Here is a tiny trained network, its code and every weight. The questions are about switching its units off for an input and a target symbol, where a switched-off unit gives its printed mean instead of its output.

import numpy as np


def w(rows, s, z=0):
    codes = np.array(rows[::2]) - 128.0
    scale = np.full(codes.shape[1], s)
    scale[-1] = z or s
    return codes * scale


def f(y):
    return np.maximum(y, 0)


def softmax(a):
    e = np.exp(a - a.max(-1, keepdims=True))
    return e / e.sum(-1, keepdims=True)


def log_softmax(a):
    a = a - a.max(-1, keepdims=True)
    return a - np.log(np.exp(a).sum(-1, keepdims=True))


def net(x, mask):
    ids = ['γδεζλμπσφψω'.index(c) for c in x.split()]
    T = len(ids)
    res = E[ids] + P[:T]
    u = 0
    for l in range(3):
        r = res
        for j in range(2):
            rows = slice(2 * j, 2 * j + 2)
            q, k, v = (r @ M[l][rows].T for M in (Q, K, V))
            z = softmax(np.where(np.tri(T) > 0, q @ k.T / 2**0.5, -1e9)) @ v
            o = O[l][rows]
            res = res + np.where(mask[u + j], z, o[:, -1]) @ o[:, :-1]
        u += 2
        y = f(res @ A[l][:, :-1].T + A[l][:, -1])
        res = res + np.where(mask[u : u + 4], y, B[l][:, -1]) @ B[l][:, :-1]
        u += 4
    return log_softmax(res[-1] @ U[:, :-1].T + U[:, -1])


Q, K, V, O, A, B = {}, {}, {}, {}, {}, {}
E = w([
[57,71,151],'γ',
[191,133,64],'δ',
[188,214,83],'ε',
[92,128,133],'ζ',
[46,57,68],'λ',
[96,250,179],'μ',
[99,141,121],'π',
[203,77,123],'σ',
[93,128,135],'φ',
[95,128,136],'ψ',
[65,98,198],'ω',
],0.018)
P = w([
[243,105,80],'0',
[196,127,90],'1',
[162,138,83],'2',
[109,143,71],'3',
[72,150,62],'4',
[23,158,41],'5',
[4,166,41],'6',
],0.0039)
Q[0] = w([
[252,103,164],'L0H1',
[117,69,99],'L0H1',
[229,125,142],'L0H2',
[52,62,97],'L0H2',
],0.039)
K[0] = w([
[252,99,114],'L0H1',
[111,70,140],'L0H1',
[53,43,157],'L0H2',
[116,252,93],'L0H2',
],0.033)
V[0] = w([
[129,54,3],'L0H1',
[178,236,158],'L0H1',
[30,21,163],'L0H2',
[134,185,117],'L0H2',
],0.0057)
O[0] = w([
[89,83,81,131],'L0H1',
[126,206,120,92],'L0H1',
[255,113,162,4],'L0H2',
[86,140,113,177],'L0H2',
],0.0085,0.0033)
A[0] = w([
[246,107,115,135],'L0N1',
[132,78,159,1],'L0N2',
[128,157,95,63],'L0N3',
[185,136,155,127],'L0N4',
],0.011,0.0059)
B[0] = w([
[9,162,75,252],'L0N1',
[157,139,194,136],'L0N2',
[146,101,131,163],'L0N3',
[61,136,87,179],'L0N4',
],0.013,0.0036)
Q[1] = w([
[63,177,156],'L1H1',
[254,192,157],'L1H1',
[117,137,110],'L1H2',
[148,163,127],'L1H2',
],0.03)
K[1] = w([
[128,121,225],'L1H1',
[254,239,21],'L1H1',
[119,162,119],'L1H2',
[152,148,152],'L1H2',
],0.024)
V[1] = w([
[2,68,209],'L1H1',
[105,121,131],'L1H1',
[47,107,236],'L1H2',
[139,160,121],'L1H2',
],0.0072)
O[1] = w([
[255,62,209,248],'L1H1',
[143,120,145,150],'L1H1',
[226,139,147,135],'L1H2',
[131,153,109,132],'L1H2',
],0.006,0.013)
A[1] = w([
[13,253,19,3],'L1N1',
[162,135,193,49],'L1N2',
[132,228,29,218],'L1N3',
[15,181,64,194],'L1N4',
],0.0075,0.0049)
B[1] = w([
[226,10,218,251],'L1N1',
[64,158,96,144],'L1N2',
[130,222,77,231],'L1N3',
[34,184,77,255],'L1N4',
],0.012,0.0089)
Q[2] = w([
[36,225,95],'L2H1',
[102,77,56],'L2H1',
[76,253,160],'L2H2',
[173,120,246],'L2H2',
],0.024)
K[2] = w([
[149,196,48],'L2H1',
[35,81,137],'L2H1',
[183,228,115],'L2H2',
[124,133,251],'L2H2',
],0.025)
V[2] = w([
[151,100,166],'L2H1',
[114,170,138],'L2H1',
[44,101,105],'L2H2',
[57,193,247],'L2H2',
],0.012)
O[2] = w([
[202,110,139,52],'L2H1',
[93,160,159,143],'L2H1',
[186,154,51,253],'L2H2',
[184,179,254,156],'L2H2',
],0.0083,0.0032)
A[2] = w([
[51,59,126,148],'L2N1',
[182,170,115,71],'L2N2',
[113,2,106,130],'L2N3',
[115,71,71,3],'L2N4',
],0.014,0.0059)
B[2] = w([
[90,110,227,219],'L2N1',
[105,75,133,144],'L2N2',
[189,240,82,250],'L2N3',
[92,3,119,218],'L2N4',
],0.014,0.016)
U = w([
[165,70,107,107],'γ',
[110,125,144,175],'δ',
[45,254,63,64],'ε',
[179,18,215,222],'ζ',
[105,184,184,74],'λ',
[107,136,134,254],'μ',
[109,133,141,210],'π',
[68,69,137,180],'σ',
[115,115,140,45],'φ',
[187,185,122,150],'ψ',
[62,116,176,85],'ω',
],0.0073,0.0044)

Each question gives the input, a string of symbols that net reads in full, and the target symbol t.
The units are the heads (2 rows each of Q, K, V and O) and the neurons (one row each of A and B). Each row of codes is followed by its name. A weight is (code - 128) times the scale printed after its matrix; where a second scale follows, it is the last column's (O, A, B and U).
mask holds one flag per unit, layer by layer, with each layer's heads first. A switched-off unit (its flag False) gives its mean, the last column of its rows in O or B, instead of its output. The means were averaged over made-up inputs and are rounded, as every weight is.
A unit's drop is (log p(t) with every unit on - log p(t) with that unit switched off) / (log p(t) with every unit on - log p(t) with every unit switched off).
The circuit of an input: a set's keep is (log p(t) with only the set's units on - log p(t) with every unit switched off) / (log p(t) with every unit on - log p(t) with every unit switched off). Starting from the 12 units with the biggest drops (on a tie, the unit counted first), units are removed one at a time, each time the one whose removal leaves the highest keep (on an exact tie, the one counted first), for as long as the keep stays at least 0.8.
units of the circuit, in order: the units of the circuit, biggest drop first
k most important neurons of layer l: the k neurons of layer l with the biggest drops, biggest first
which heads matter: for each layer, one digit per head in row order, 1 if its drop is at least 0.15 and else 0, layers parted by /
input μ γ π μ ζ, target λ: units of the circuit, in order => L0H1, L2H2
input π ζ φ λ ζ ζ ψ, target γ: which heads matter => 10 / 00 / 11
input ω ζ ψ π ω λ φ, target γ: units of the circuit, in order => L2N4, L0H1, L2N3, L2H2
input ζ ψ ζ ε φ, target ω: units of the circuit, in order => L2N1, L0H2, L2H2
input δ δ ψ, target σ: units of the circuit, in order => L1N3, L1N1, L2H2, L2N4
input φ π σ λ ζ λ δ, target σ: which heads matter => 01 / 00 / 01
input ζ δ σ ψ ζ, target σ: units of the circuit, in order => L2H2, L2N4
input ε ω ψ λ ζ ζ, target γ: units of the circuit, in order => L2N4, L0H1, L2N3, L2H2
input μ ζ ψ π ζ μ ψ, target λ: units of the circuit, in order => L2H2, L0H1
input φ ψ ψ λ π π, target γ: units of the circuit, in order => L2N4, L2N3, L0H1, L2H2
input ε λ ζ π, target γ: which heads matter => 10 / 10 / 11
input δ γ φ σ ω ψ, target ζ: 2 most important neurons of layer 1 => L1N4, L1N3
input π ω γ, target ψ: which heads matter => 10 / 00 / 10
input δ ζ δ ζ π π π, target σ: units of the circuit, in order => L2H2, L2N4
input λ φ π ζ π λ, target γ: units of the circuit, in order => L2N4, L2N3, L2H2, L0H1
input δ ζ ψ δ λ γ, target ψ: which heads matter => 00 / 10 / 10
input π ζ π, target ε: which heads matter => 00 / 10 / 10
input δ γ ψ ζ ζ ω λ, target γ: which heads matter => 10 / 10 / 11
input δ ζ π σ φ, target σ: 3 most important neurons of layer 1 => L1N1, L1N3, L1N4
input ω γ π, target ψ: most important neuron of layer 1 => L1N3
input μ π ζ ε π ζ ζ, target ω: most important neuron of layer 2 => L2N1
input φ π ω γ π ψ, target ψ: 2 most important neurons of layer 2 => L2N4, L2N3
input γ π π φ, target ψ: 2 most important neurons of layer 0 => L0N1, L0N2
input ε ζ λ σ ψ δ ε, target ε: 2 most important neurons of layer 1 => L1N3, L1N4
input ε ψ φ π, target ω: 2 most important neurons of layer 1 => L1N3, L1N1
input ψ δ ψ, target σ: 2 most important neurons of layer 1 => L1N1, L1N3
input ω π φ, target ζ: 2 most important neurons of layer 1 => L1N4, L1N1
input σ ψ π ψ γ φ σ, target σ: 2 most important neurons of layer 1 => L1N4, L1N1
input π γ ε π, target ω: most important neuron of layer 2 => L2N1
input μ ζ π ζ ω ε ψ, target ω: 2 most important neurons of layer 0 => L0N1, L0N4
